Look-ups in named tables: a row name and a column name give one cell, copied from the table.

Table Nafol
|  | Bir | Led | Mizate | Molu | Babufor | Tadale | Sib | Val |
|---|---|---|---|---|---|---|---|---|
| Muve | 0.40 | 0.61 | 0.68 | 0.56 | 0.65 | 0.51 | 0.30 | 0.44 |
| Mupu | 0.41 | 0.61 | 0.67 | 0.56 | 0.65 | 0.51 | 0.31 | 0.45 |
| Muza | 0.45 | 0.57 | 0.61 | 0.55 | 0.59 | 0.51 | 0.41 | 0.49 |
| Bula | 0.66 | 0.42 | 0.35 | 0.47 | 0.39 | 0.53 | 0.75 | 0.61 |
| Fimori | 0.44 | 0.58 | 0.62 | 0.55 | 0.61 | 0.52 | 0.38 | 0.47 |
| Gog | 0.32 | 0.67 | 0.77 | 0.59 | 0.74 | 0.51 | 0.17 | 0.39 |
| Simivi | 0.70 | 0.40 | 0.31 | 0.46 | 0.35 | 0.53 | 0.82 | 0.63 |
| Lalu | 0.42 | 0.59 | 0.64 | 0.56 | 0.62 | 0.51 | 0.35 | 0.47 |
| Bol | 0.66 | 0.42 | 0.35 | 0.48 | 0.37 | 0.53 | 0.77 | 0.61 |

Mizate of Muza is 0.61
Babufor of Mupu is 0.65
Val of Mupu is 0.45
Babufor of Bol is 0.37
Molu of Muza is 0.55
Led of Muve is 0.61
Val of Lalu is 0.47
Tadale of Mupu is 0.51
Mizate of Muve is 0.68
Tadale of Gog is 0.51
Molu of Muve is 0.56
Tadale of Muve is 0.51
Val of Gog is 0.39
Sib of Fimori is 0.38
Mizate of Fimori is 0.62
Mizate of Bula is 0.35
Led of Lalu is 0.59
Tadale of Fimori is 0.52
Mizate of Lalu is 0.64
Row with the largest Babufor: Gog

Zil:
          Melo  Nusode  Gudes  Fadopo  Benem  Zegar
Zozive   71.73   49.86  70.40   72.46  64.67  68.53
Lamari   63.82   56.11  62.26   39.24  54.00  59.75
Tuk      59.58   16.87  60.64   54.02  59.26  72.97
Zilag    63.65   31.06  35.03   76.45  93.54  43.55
Ger      39.42   49.54  47.83   50.01  67.46  34.21
Seto     52.60   30.01  47.29   23.19  50.19  55.81
Sor      73.49   35.17  70.83   55.30  49.69  79.57
Mobup    47.88   39.37  74.40   46.40  26.17  68.41
Gulu     34.51   39.53  67.13   25.69  32.58  40.14
Pakeniz  49.09   32.19  38.07   47.21  79.85  28.16
Topotuk  47.34   42.83  51.32   44.66  47.93  39.92
Menuvol  35.95   48.22  48.85   46.88  32.46  70.78
Padakib  43.05   33.60  56.23   41.42  32.68  77.22

Seto, Benem -> 50.19
Mobup, Nusode -> 39.37
Zozive, Zegar -> 68.53
Zilag, Fadopo -> 76.45
Zozive, Fadopo -> 72.46
Zozive, Gudes -> 70.40

Sodenu.tsv
	Firige	Tulol	Mogavi
Tukug	-543	-365	-589
Lemum	204	-125	-167
Dagu	613	-150	-145
Suvoti	-118	-211	-336
Diz	-444	-248	-426
Goren	-723	333	416
Tam	-364	142	180
Bel	-605	207	239
Galu	-112	39	34
Kason	235	-179	-247
Pubogo	312	-638	-890
Mal	499	408	641
Modut	378	-87	-96

Firige of Lemum = 204
Tulol of Dagu = -150
Tulol of Mal = 408
Tulol of Diz = -248
Mogavi of Mal = 641
Mogavi of Goren = 416
Firige of Galu = -112
Firige of Suvoti = -118
Tulol of Lemum = -125

Bizim:
           Zod    Vum  Fimoliv    Doz   Godu  Kekadib    Pab  Geredu
Mim      0.198  0.289    0.158  0.549  0.580    0.245  0.524   0.709
Bovoz    0.488  0.647    0.531  0.480  0.480    0.525  0.466   0.461
Nedigof  0.502  0.971    0.293  0.630  0.497    0.544  0.540   0.648
Takezap  0.482  0.495    0.528  0.696  0.631    0.450  0.629   0.686

Mim, Doz: 0.549
Nedigof, Vum: 0.971
Bovoz, Zod: 0.488
Nedigof, Pab: 0.540
Takezap, Fimoliv: 0.528
Mim, Godu: 0.580

Kabam =
cols = Bov, Sosu
Lutub: [175, 115]
Bofakur: [22, 198]
Mibomam: [83, 220]
Rasoga: [132, 130]
Rimun: [156, 91]
Tiza: [155, 60]
Turu: [67, 221]
Rakaz: [175, 63]
Gisa: [142, 128]

Sosu of Mibomam = 220
Bov of Rimun = 156
Sosu of Rasoga = 130
Bov of Tiza = 155
Sosu of Bofakur = 198
Bov of Turu = 67
Bov of Rasoga = 132
Sosu of Gisa = 128
Sosu of Turu = 221
Bov of Mibomam = 83
Sosu of Lutub = 115
Bov of Bofakur = 22
Sosu of Rakaz = 63
Sosu of Rimun = 91
Bov of Gisa = 142
Bov of Rakaz = 175
Bov of Lutub = 175
Sosu of Tiza = 60
Which row has the largest Sosu? Turu

Gozot:
|  | Nim | Gagizi | Gezozol | Vup | Sefe | Zeg | Fuvuk | Lere | Vaza | Ros |
|---|---|---|---|---|---|---|---|---|---|---|
| Gazip | 44 | 46 | 119 | 104 | 211 | 38 | 113 | 88 | 120 | 139 |
| Kes | 252 | 144 | 181 | 129 | 81 | 189 | 221 | 201 | 96 | 85 |
| Sugak | 54 | 156 | 83 | 108 | 154 | 113 | 72 | 12 | 118 | 108 |
| Luvar | 83 | 190 | 133 | 58 | 114 | 161 | 184 | 251 | 159 | 87 |

What is the Ros of Kes in Gozot?
85
What is the Vaza of Sugak in Gozot?
118
What is the Gagizi of Kes in Gozot?
144
What is the Gagizi of Luvar in Gozot?
190
What is the Ros of Sugak in Gozot?
108
What is the Lere of Kes in Gozot?
201
What is the Gezozol of Gazip in Gozot?
119

Tiso:
	Vipozi	Tem	Ziv	Lanoden	Rimik	Dum	Dege
Kufez	83	200	93	37	57	49	65
Zovem	67	10	65	68	40	25	34
Zetovin	90	73	71	17	111	134	65
Rap	85	136	84	37	51	56	49
Malusum	78	73	43	108	57	118	55
Tipu	57	231	46	189	4	72	86
Bababus	57	26	62	78	28	18	40

Bababus, Lanoden: 78
Malusum, Lanoden: 108
Zetovin, Dum: 134
Rap, Ziv: 84
Zovem, Dum: 25
Bababus, Dum: 18
Tipu, Ziv: 46
Zovem, Rimik: 40
Bababus, Ziv: 62
Malusum, Ziv: 43
Malusum, Dum: 118
Malusum, Vipozi: 78
Tipu, Dum: 72
Malusum, Tem: 73
Bababus, Tem: 26
Kufez, Vipozi: 83
Row with the largest Rimik: Zetovin

Nuv:
|  | Ger | Birub | Furofal | Pif | Lat | Kog | Gorofid | Sulod | Leb | Gobu |
|---|---|---|---|---|---|---|---|---|---|---|
| Vesupap | 701 | 431 | 223 | 396 | 373 | 422 | 486 | 584 | 549 | 567 |
| Dut | 529 | 493 | 402 | 604 | 505 | 381 | 600 | 670 | 537 | 654 |
| Lor | 373 | 324 | 665 | 620 | 437 | 435 | 490 | 713 | 236 | 361 |
| Zepabol | 581 | 397 | 334 | 518 | 292 | 405 | 438 | 541 | 343 | 472 |
| Ritopil | 555 | 523 | 794 | 812 | 419 | 419 | 464 | 738 | 435 | 643 |
| Venaro | 690 | 485 | 587 | 672 | 249 | 429 | 353 | 601 | 396 | 575 |
| Patif | 326 | 457 | 703 | 810 | 511 | 376 | 587 | 727 | 319 | 556 |
| Zabi | 483 | 352 | 527 | 583 | 327 | 424 | 431 | 614 | 251 | 393 |
| Gel | 535 | 455 | 379 | 517 | 549 | 403 | 617 | 705 | 571 | 617 |
| Vem | 880 | 474 | 490 | 449 | 317 | 489 | 353 | 671 | 625 | 612 |
| Kug | 544 | 391 | 429 | 474 | 488 | 433 | 544 | 700 | 486 | 509 |

What is the Gorofid of Venaro in Nuv?
353
What is the Leb of Zabi in Nuv?
251
What is the Sulod of Dut in Nuv?
670
What is the Furofal of Kug in Nuv?
429
What is the Gobu of Venaro in Nuv?
575
What is the Birub of Patif in Nuv?
457
What is the Lat of Venaro in Nuv?
249
What is the Pif of Zabi in Nuv?
583
What is the Pif of Kug in Nuv?
474
What is the Ger of Venaro in Nuv?
690
What is the Lat of Dut in Nuv?
505
What is the Leb of Zepabol in Nuv?
343
What is the Kog of Kug in Nuv?
433
What is the Leb of Vem in Nuv?
625
What is the Birub of Zepabol in Nuv?
397
What is the Sulod of Ritopil in Nuv?
738
What is the Gorofid of Zepabol in Nuv?
438
What is the Sulod of Vem in Nuv?
671
What is the Kog of Zepabol in Nuv?
405

